Here is a tiny trained network, its code and every weight. The questions are about switching its units off for an input and a class, where a switched-off unit gives its printed mean instead of its output.

import numpy as np


def w(rows, s, z=0):
    codes = np.array(rows[::2]) - 128.0
    scale = np.full(codes.shape[1], s)
    scale[-1] = z or s
    return codes * scale


def norm(h):
    return h / np.sqrt((h * h).mean(-1, keepdims=True) + 1e-5)


def f(y):
    return y / 2 * (1 + np.tanh(0.7978845608 * (y + 0.044715 * y**3)))


def log_softmax(a):
    a = a - a.max(-1, keepdims=True)
    return a - np.log(np.exp(a).sum(-1, keepdims=True))


def net(x, mask):
    res = np.array(x, float).reshape(1, 8) / 4 @ E
    u = 0
    for l in range(4):
        y = f(norm(res) @ A[l][:, :-1].T + A[l][:, -1])
        res = res + np.where(mask[u : u + 7], y, B[l][:, -1]) @ B[l][:, :-1]
        u += 7
    return log_softmax(norm(res)[-1] @ U[:, :-1].T + U[:, -1])


A, B = {}, {}
E = w([
[134,189,122,141,62,118],'x0',
[130,51,165,157,200,176],'x1',
[30,160,188,138,86,39],'x2',
[233,200,255,148,245,166],'x3',
[63,147,48,191,188,116],'x4',
[101,200,114,65,176,214],'x5',
[104,203,59,58,108,25],'x6',
[117,127,106,193,145,74],'x7',
],0.0052)
A[0] = w([
[126,135,98,158,180,148,97],'L0N1',
[164,75,171,142,254,136,70],'L0N2',
[62,124,125,102,146,81,3],'L0N3',
[142,82,77,58,133,191,138],'L0N4',
[57,112,87,74,145,50,34],'L0N5',
[102,38,146,186,108,135,124],'L0N6',
[120,224,47,167,178,119,77],'L0N7',
],0.0094,0.004)
B[0] = w([
[154,126,160,89,60,165,154],'L0N1',
[253,136,147,161,185,184,255],'L0N2',
[80,155,137,173,82,29,130],'L0N3',
[137,160,50,82,220,34,212],'L0N4',
[50,151,150,213,165,73,189],'L0N5',
[117,99,92,224,154,59,209],'L0N6',
[215,193,10,171,154,163,205],'L0N7',
],0.0073,0.0042)
A[1] = w([
[186,116,150,188,136,190,141],'L1N1',
[155,200,182,133,3,102,27],'L1N2',
[61,85,112,75,213,190,81],'L1N3',
[50,131,90,177,86,133,84],'L1N4',
[132,209,145,200,100,95,74],'L1N5',
[111,48,108,76,131,128,82],'L1N6',
[90,110,82,63,178,186,1],'L1N7',
],0.0076,0.0045)
B[1] = w([
[85,105,156,177,141,164,252],'L1N1',
[191,3,190,78,204,75,150],'L1N2',
[155,136,136,79,254,120,145],'L1N3',
[56,170,144,120,145,138,172],'L1N4',
[127,94,85,51,119,166,163],'L1N5',
[159,180,78,131,164,73,113],'L1N6',
[111,51,149,31,196,126,117],'L1N7',
],0.0069,0.0035)
A[2] = w([
[188,141,80,97,98,77,73],'L2N1',
[88,58,101,94,130,164,73],'L2N2',
[101,187,197,37,136,114,158],'L2N3',
[211,164,124,134,82,2,129],'L2N4',
[149,171,102,102,37,118,103],'L2N5',
[214,100,132,76,49,144,44],'L2N6',
[45,116,138,161,59,45,1],'L2N7',
],0.0079,0.0046)
B[2] = w([
[214,96,145,133,99,88,152],'L2N1',
[121,155,81,122,124,85,93],'L2N2',
[28,98,163,95,74,159,233],'L2N3',
[196,118,89,116,98,168,251],'L2N4',
[217,124,127,111,182,105,148],'L2N5',
[151,92,34,136,145,125,129],'L2N6',
[90,106,167,117,54,255,222],'L2N7',
],0.007,0.0023)
A[3] = w([
[52,201,91,133,139,98,79],'L3N1',
[160,145,209,79,199,254,126],'L3N2',
[116,193,191,105,78,105,131],'L3N3',
[190,101,175,202,205,136,89],'L3N4',
[145,83,203,160,78,177,2],'L3N5',
[18,126,196,170,156,122,54],'L3N6',
[70,69,74,154,114,44,155],'L3N7',
],0.0092,0.0059)
B[3] = w([
[207,180,30,160,152,158,159],'L3N1',
[76,201,134,118,14,157,254],'L3N2',
[132,105,201,1,127,184,144],'L3N3',
[178,217,214,154,164,154,215],'L3N4',
[142,210,21,116,173,89,141],'L3N5',
[130,100,225,231,61,81,152],'L3N6',
[40,190,144,158,80,178,196],'L3N7',
],0.0072,0.0075)
U = w([
[223,193,246,183,154,221,177],'0',
[93,73,97,31,243,53,2],'1',
[85,126,212,55,52,153,199],'2',
[250,122,69,77,134,94,186],'3',
[125,70,208,213,178,127,52],'4',
[92,201,19,170,149,121,138],'5',
[43,80,129,231,49,89,130],'6',
[198,31,230,50,97,68,7],'7',
],0.016,0.0066)

Each question gives the input, the list of numbers given to net, and the class t.
The units are the neurons (one row each of A and B). Each row of codes is followed by its name. A weight is (code - 128) times the scale printed after its matrix; where a second scale follows, it is the last column's (A, B and U).
mask holds one flag per neuron, layer by layer. A switched-off neuron (its flag False) gives its mean, the last column of its row in B, instead of its output. The means were averaged over made-up inputs and are rounded, as every weight is.
A unit's drop is (log p(t) with every unit on - log p(t) with that unit switched off) / (log p(t) with every unit on - log p(t) with every unit switched off).
The circuit of an input: a set's keep is (log p(t) with only the set's units on - log p(t) with every unit switched off) / (log p(t) with every unit on - log p(t) with every unit switched off). Starting from the 12 units with the biggest drops (on a tie, the unit counted first), units are removed one at a time, each time the one whose removal leaves the highest keep (on an exact tie, the one counted first), for as long as the keep stays at least 0.8.
units of the circuit, in order: the units of the circuit, biggest drop first
k most important neurons: the k neurons with the biggest drops, biggest first
k most important neurons of layer l: the k neurons of layer l with the biggest drops, biggest first
drop when u is switched off: that unit's drop, to one decimal
input [6,3,3,2,-3,-5,6,0], class 7: most important neuron => (L1N2)
input [-8,-8,6,2,2,-8,3,1], class 2: units of the circuit, in order => (L2N7, L3N3)
input [1,-1,-8,2,-3,0,1,-5], class 3: units of the circuit, in order => (L0N4, L3N7)
input [0,1,0,-3,-6,-7,-6,-7], class 6: units of the circuit, in order => (L0N2, L0N6)
input [1,-5,-8,-5,1,-2,-6,-3], class 3: units of the circuit, in order => (L0N4, L3N2)
input [7,-8,-5,-8,0,4,-2,4], class 3: 2 most important neurons => (L2N5, L1N1)
input [2,-3,2,6,-2,-1,1,0], class 2: 2 most important neurons => (L2N3, L0N2)
input [8,-4,-8,-6,-2,-7,1,5], class 3: 3 most important neurons => (L2N4, L2N5, L1N1)
input [-5,0,1,-3,-3,1,-5,-3], class 1: 2 most important neurons => (L0N4, L3N2)
input [1,-7,-4,0,3,0,-6,-3], class 3: 2 most important neurons of layer 0 => (L0N2, L0N4)
input [0,-8,0,-3,-6,4,-4,3], class 3: 2 most important neurons => (L2N6, L0N5)
input [7,1,-1,-1,-2,7,-1,2], class 3: 2 most important neurons of layer 3 => (L3N7, L3N4)
input [8,-3,6,6,7,6,6,1], class 3: 2 most important neurons of layer 1 => (L1N1, L1N5)
input [-5,6,-1,2,0,7,7,-7], class 2: units of the circuit, in order => (L3N2)
input [0,-7,8,-1,-3,4,5,7], class 2: 4 most important neurons => (L3N3, L2N7, L0N4, L0N6)
input [3,8,2,-6,-3,5,3,-2], class 5: 4 most important neurons of layer 1 => (L1N1, L1N3, L1N6, L1N2)
input [7,-3,7,6,-1,8,7,-3], class 2: 2 most important neurons => (L2N3, L0N4)
input [7,2,-5,8,-5,8,4,-5], class 2: 2 most important neurons => (L3N2, L2N3)
input [-2,2,-2,-8,-6,1,4,-3], class 5: 2 most important neurons of layer 0 => (L0N4, L0N5)
input [6,5,3,1,0,-8,1,-4], class 6: units of the circuit, in order => (L0N2)
input [-1,0,2,6,-4,-1,3,-4], class 2: drop when L2N5 is switched off => 0.0
